Here is a tiny trained network, its code and every weight. The questions are about switching its units off for an input and a target symbol, where a switched-off unit gives its printed mean instead of its output.

import numpy as np


def w(rows, s, z=0):
    codes = np.array(rows[::2]) - 128.0
    scale = np.full(codes.shape[1], s)
    scale[-1] = z or s
    return codes * scale


def f(y):
    return y / 2 * (1 + np.tanh(0.7978845608 * (y + 0.044715 * y**3)))


def softmax(a):
    e = np.exp(a - a.max(-1, keepdims=True))
    return e / e.sum(-1, keepdims=True)


def log_softmax(a):
    a = a - a.max(-1, keepdims=True)
    return a - np.log(np.exp(a).sum(-1, keepdims=True))


def net(x, mask):
    ids = ['ΔΘΛΞΠΦβγεζηστ'.index(c) for c in x.split()]
    T = len(ids)
    res = E[ids] + P[:T]
    r = res
    for j in range(2):
        rows = slice(2 * j, 2 * j + 2)
        q, k, v = (r @ M[0][rows].T for M in (Q, K, V))
        z = softmax(np.where(np.tri(T) > 0, q @ k.T / 2**0.5, -1e9)) @ v
        o = O[0][rows]
        res = res + np.where(mask[j], z, o[:, -1]) @ o[:, :-1]
    y = f(res @ A[0][:, :-1].T + A[0][:, -1])
    res = res + np.where(mask[2:14], y, B[0][:, -1]) @ B[0][:, :-1]
    return log_softmax(res[-1] @ U[:, :-1].T + U[:, -1])


Q, K, V, O, A, B = {}, {}, {}, {}, {}, {}
E = w([
[188,46,119,49],'Δ',
[159,93,165,166],'Θ',
[163,183,179,200],'Λ',
[98,173,186,105],'Ξ',
[70,25,181,80],'Π',
[182,109,152,164],'Φ',
[172,111,155,166],'β',
[153,152,172,172],'γ',
[130,95,178,171],'ε',
[173,168,44,155],'ζ',
[111,79,100,249],'η',
[65,124,108,8],'σ',
[187,140,77,59],'τ',
],0.012)
P = w([
[225,89,246,120],'0',
[109,169,249,74],'1',
[84,147,208,83],'2',
[107,112,160,81],'3',
[99,80,138,67],'4',
[127,42,98,84],'5',
[134,15,77,69],'6',
[136,4,59,53],'7',
],0.0024)
Q[0] = w([
[128,161,117,6],'H0',
[203,152,101,153],'H0',
[35,146,152,106],'H1',
[133,181,85,182],'H1',
],0.02)
K[0] = w([
[134,92,26,5],'H0',
[155,114,46,231],'H0',
[21,136,30,151],'H1',
[121,235,143,162],'H1',
],0.014)
V[0] = w([
[182,199,87,186],'H0',
[87,74,193,254],'H0',
[179,162,153,199],'H1',
[244,158,231,84],'H1',
],0.0085)
O[0] = w([
[190,254,136,175,66],'H0',
[33,77,176,224,171],'H0',
[140,114,67,206,97],'H1',
[254,19,52,154,254],'H1',
],0.006,0.0039)
A[0] = w([
[74,110,94,177,119],'N0',
[160,151,198,191,107],'N1',
[189,139,250,152,153],'N2',
[68,184,154,62,122],'N3',
[57,89,153,139,254],'N4',
[192,85,176,80,96],'N5',
[143,158,68,175,136],'N6',
[100,121,180,171,89],'N7',
[184,186,200,70,116],'N8',
[66,214,144,138,103],'N9',
[165,169,70,75,164],'N10',
[97,34,153,81,91],'N11',
],0.011,0.0052)
B[0] = w([
[82,148,72,111,171],'N0',
[100,91,193,108,186],'N1',
[183,40,125,54,190],'N2',
[96,202,78,198,160],'N3',
[206,96,134,247,254],'N4',
[42,125,223,98,232],'N5',
[139,174,90,188,159],'N6',
[109,144,110,48,167],'N7',
[111,60,49,146,156],'N8',
[94,102,79,184,118],'N9',
[154,115,27,74,201],'N10',
[89,243,174,101,254],'N11',
],0.015,0.0066)
U = w([
[37,116,162,53,68],'Δ',
[122,161,123,126,29],'Θ',
[136,179,125,125,45],'Λ',
[181,37,201,115,189],'Ξ',
[23,179,179,188,58],'Π',
[93,149,121,135,78],'Φ',
[93,147,121,139,93],'β',
[108,155,118,134,68],'γ',
[186,140,158,148,252],'ε',
[201,220,85,147,153],'ζ',
[33,116,56,254,118],'η',
[23,196,53,145,150],'σ',
[99,83,49,101,201],'τ',
],0.0063,0.0043)

Each question gives the input, a string of symbols that net reads in full, and the target symbol t.
The units are the heads (2 rows each of Q, K, V and O) and the neurons (one row each of A and B). Each row of codes is followed by its name. A weight is (code - 128) times the scale printed after its matrix; where a second scale follows, it is the last column's (O, A, B and U).
mask holds one flag per unit, heads first, then neurons. A switched-off unit (its flag False) gives its mean, the last column of its rows in O or B, instead of its output. The means were averaged over made-up inputs and are rounded, as every weight is.
A unit's drop is (log p(t) with every unit on - log p(t) with that unit switched off) / (log p(t) with every unit on - log p(t) with every unit switched off).
The circuit of an input: a set's keep is (log p(t) with only the set's units on - log p(t) with every unit switched off) / (log p(t) with every unit on - log p(t) with every unit switched off). Starting from the 12 units with the biggest drops (on a tie, the unit counted first), units are removed one at a time, each time the one whose removal leaves the highest keep (on an exact tie, the one counted first), for as long as the keep stays at least 0.8.
circuit, biggest first: the units of the circuit, biggest drop first
top k neurons: the k neurons with the biggest drops, biggest first
which heads matter: for each layer, one digit per head in row order, 1 if its drop is at least 0.15 and else 0, layers parted by /
input τ σ Π η Δ, target Δ: circuit, biggest first -> N5, H0, N4
input ε σ β Θ Π Δ Λ, target Ξ: which heads matter -> 00
input Π ζ Ξ ζ, target ζ: circuit, biggest first -> H0, N5
input Ξ β Π ε Δ Λ σ σ, target σ: which heads matter -> 11
input η Λ ε, target Ξ: circuit, biggest first -> N2, N11, H0
input Φ β η Π η Λ, target Ξ: circuit, biggest first -> N2, N11
input β ε ζ η Ξ, target η: circuit, biggest first -> H1, N9, N3, N11
input Π β Ξ ζ τ Λ γ, target Ξ: circuit, biggest first -> N11, N2, N3
input Λ Π η γ η Ξ, target η: top 3 neurons -> N4, N3, N9
input σ ε ζ η β σ Φ η, target η: top 2 neurons -> N4, N0
input Π Φ Π Θ Λ ζ ζ, target ζ: circuit, biggest first -> H0, N6, N5
input ζ Θ Π η η σ Φ, target Ξ: top neuron -> N11
input Φ Θ Ξ ε Ξ η Φ γ, target Ξ: top 3 neurons -> N11, N3, N2
input η η σ Ξ, target σ: top 2 neurons -> N3, N4
input Π Λ σ Π Ξ, target σ: top 2 neurons -> N3, N8
input η β Φ ε Δ η ε ζ, target η: circuit, biggest first -> H0, N11, N2
input ε η Π Δ Π γ Θ, target Ξ: top neuron -> N2
input Ξ τ Θ η, target η: which heads matter -> 10
input Φ γ η Δ Λ η Δ ζ, target η: top 2 neurons -> N11, N6
input η ζ η ζ Φ, target Ξ: which heads matter -> 10
